Here is a tiny trained network, its code and every weight. The questions are about switching its units off for an input and a class, where a switched-off unit gives its printed mean instead of its output.

import numpy as np


def w(rows, s, z=0):
    codes = np.array(rows[::2]) - 128.0
    scale = np.full(codes.shape[1], s)
    scale[-1] = z or s
    return codes * scale


def norm(h):
    return h / np.sqrt((h * h).mean(-1, keepdims=True) + 1e-5)


def f(y):
    return np.maximum(y, 0)


def log_softmax(a):
    a = a - a.max(-1, keepdims=True)
    return a - np.log(np.exp(a).sum(-1, keepdims=True))


def net(x, mask):
    res = np.array(x, float).reshape(1, 5) / 4 @ E
    u = 0
    for l in range(2):
        y = f(norm(res) @ A[l][:, :-1].T + A[l][:, -1])
        res = res + np.where(mask[u : u + 6], y, B[l][:, -1]) @ B[l][:, :-1]
        u += 6
    return log_softmax(norm(res)[-1] @ U[:, :-1].T + U[:, -1])


A, B = {}, {}
E = w([
[121,160,33,59,143,166,78,112,123,172],'x0',
[222,163,220,136,121,243,81,101,91,158],'x1',
[102,140,147,116,176,84,81,89,45,110],'x2',
[141,96,73,235,7,96,67,36,124,161],'x3',
[122,121,128,128,126,134,127,126,128,123],'x4',
],0.0021)
A[0] = w([
[132,167,48,59,123,156,88,118,137,157,10],'L0N1',
[110,131,151,125,188,68,67,87,3,107,2],'L0N2',
[151,105,88,147,93,191,177,190,188,201,47],'L0N3',
[190,194,183,161,133,233,97,87,113,139,51],'L0N4',
[180,121,96,154,84,179,195,183,220,149,6],'L0N5',
[146,134,205,166,91,78,182,135,122,87,3],'L0N6',
],0.0037,0.0047)
B[0] = w([
[44,105,94,171,193,164,86,134,143,175,155],'L0N1',
[49,197,167,71,62,130,62,70,254,78,161],'L0N2',
[86,166,148,100,130,115,77,103,151,107,180],'L0N3',
[143,74,142,98,94,121,117,159,112,152,252],'L0N4',
[43,184,185,82,84,109,61,64,187,53,171],'L0N5',
[58,68,136,204,204,176,127,125,141,126,146],'L0N6',
],0.009,0.0024)
A[1] = w([
[110,152,36,121,124,66,196,142,101,90,1],'L1N1',
[101,151,32,141,197,190,66,119,75,231,37],'L1N2',
[108,187,146,57,209,197,214,242,154,86,39],'L1N3',
[106,67,239,254,143,133,184,129,116,57,84],'L1N4',
[35,122,27,144,132,19,189,139,193,88,54],'L1N5',
[136,106,52,254,22,124,87,76,142,170,41],'L1N6',
],0.0041,0.0035)
B[1] = w([
[219,76,228,132,80,245,103,182,71,188,151],'L1N1',
[34,45,133,222,200,158,156,198,240,118,179],'L1N2',
[142,172,55,225,96,29,163,29,100,94,209],'L1N3',
[29,117,3,95,199,196,62,166,201,202,201],'L1N4',
[209,98,221,83,64,237,60,149,105,184,255],'L1N5',
[135,208,116,110,229,52,236,127,89,49,227],'L1N6',
],0.0046,0.0041)
U = w([
[42,228,188,40,49,118,36,57,227,48,185],'0',
[29,51,62,200,240,199,89,182,187,197,127],'1',
[245,31,206,81,31,182,124,205,41,204,156],'2',
[195,216,64,200,183,25,252,66,40,60,1],'3',
],0.012,0.0028)

Each question gives the input, the list of numbers given to net, and the class t.
The units are the neurons (one row each of A and B). Each row of codes is followed by its name. A weight is (code - 128) times the scale printed after its matrix; where a second scale follows, it is the last column's (A, B and U).
mask holds one flag per neuron, layer by layer. A switched-off neuron (its flag False) gives its mean, the last column of its row in B, instead of its output. The means were averaged over made-up inputs and are rounded, as every weight is.
A unit's drop is (log p(t) with every unit on - log p(t) with that unit switched off) / (log p(t) with every unit on - log p(t) with every unit switched off).
The circuit of an input: a set's keep is (log p(t) with only the set's units on - log p(t) with every unit switched off) / (log p(t) with every unit on - log p(t) with every unit switched off). Starting from all 12 units, units are removed one at a time, each time the one whose removal leaves the highest keep (on an exact tie, the one counted first), for as long as the keep stays at least 0.8.
circuit, biggest first: the units of the circuit, biggest drop first
k most important neurons: the k neurons with the biggest drops, biggest first
top k neurons in layer l: the k neurons of layer l with the biggest drops, biggest first
input [-2,-3,-1,6,0], class 3: circuit, biggest first : L1N6
input [1,2,5,-6,-7], class 3: top 2 neurons in layer 0 : L0N5, L0N3
input [0,3,-2,4,8], class 3: 2 most important neurons : L1N6, L1N5
input [1,8,-8,3,-3], class 0: 2 most important neurons : L0N5, L0N3
input [5,-4,3,5,-5], class 1: 3 most important neurons : L1N2, L1N3, L1N5
input [7,-2,-1,-8,2], class 3: top 2 neurons in layer 1 : L1N3, L1N4
input [4,-8,7,-1,4], class 2: 4 most important neurons : L1N5, L0N5, L1N1, L0N3
input [-6,-2,5,7,7], class 3: 2 most important neurons : L1N6, L1N2
input [5,-8,3,-8,-8], class 2: 2 most important neurons : L1N5, L1N1
input [-8,-4,7,5,8], class 1: top 3 neurons in layer 0 : L0N6, L0N5, L0N3
input [6,-6,5,8,-8], class 3: 2 most important neurons : L1N6, L1N4
input [7,4,-5,1,-2], class 1: 2 most important neurons : L0N1, L1N2
input [7,0,-7,-5,5], class 0: 3 most important neurons : L0N5, L0N3, L1N4
input [-8,7,-5,0,-1], class 1: 3 most important neurons : L1N4, L0N6, L1N5
input [-8,3,-4,6,-2], class 1: top neuron in layer 1 : L1N4
input [-2,-6,-7,-6,-8], class 0: 2 most important neurons : L0N5, L1N5
input [4,-6,2,6,5], class 2: top 2 neurons in layer 1 : L1N5, L1N1
input [-7,4,-7,-8,0], class 3: top 2 neurons in layer 1 : L1N3, L1N5
input [4,-2,3,0,-5], class 1: top 2 neurons in layer 0 : L0N1, L0N5
input [-2,-5,3,-5,4], class 2: top 3 neurons in layer 1 : L1N5, L1N1, L1N6
input [-6,5,-5,3,3], class 1: top 2 neurons in layer 0 : L0N6, L0N2
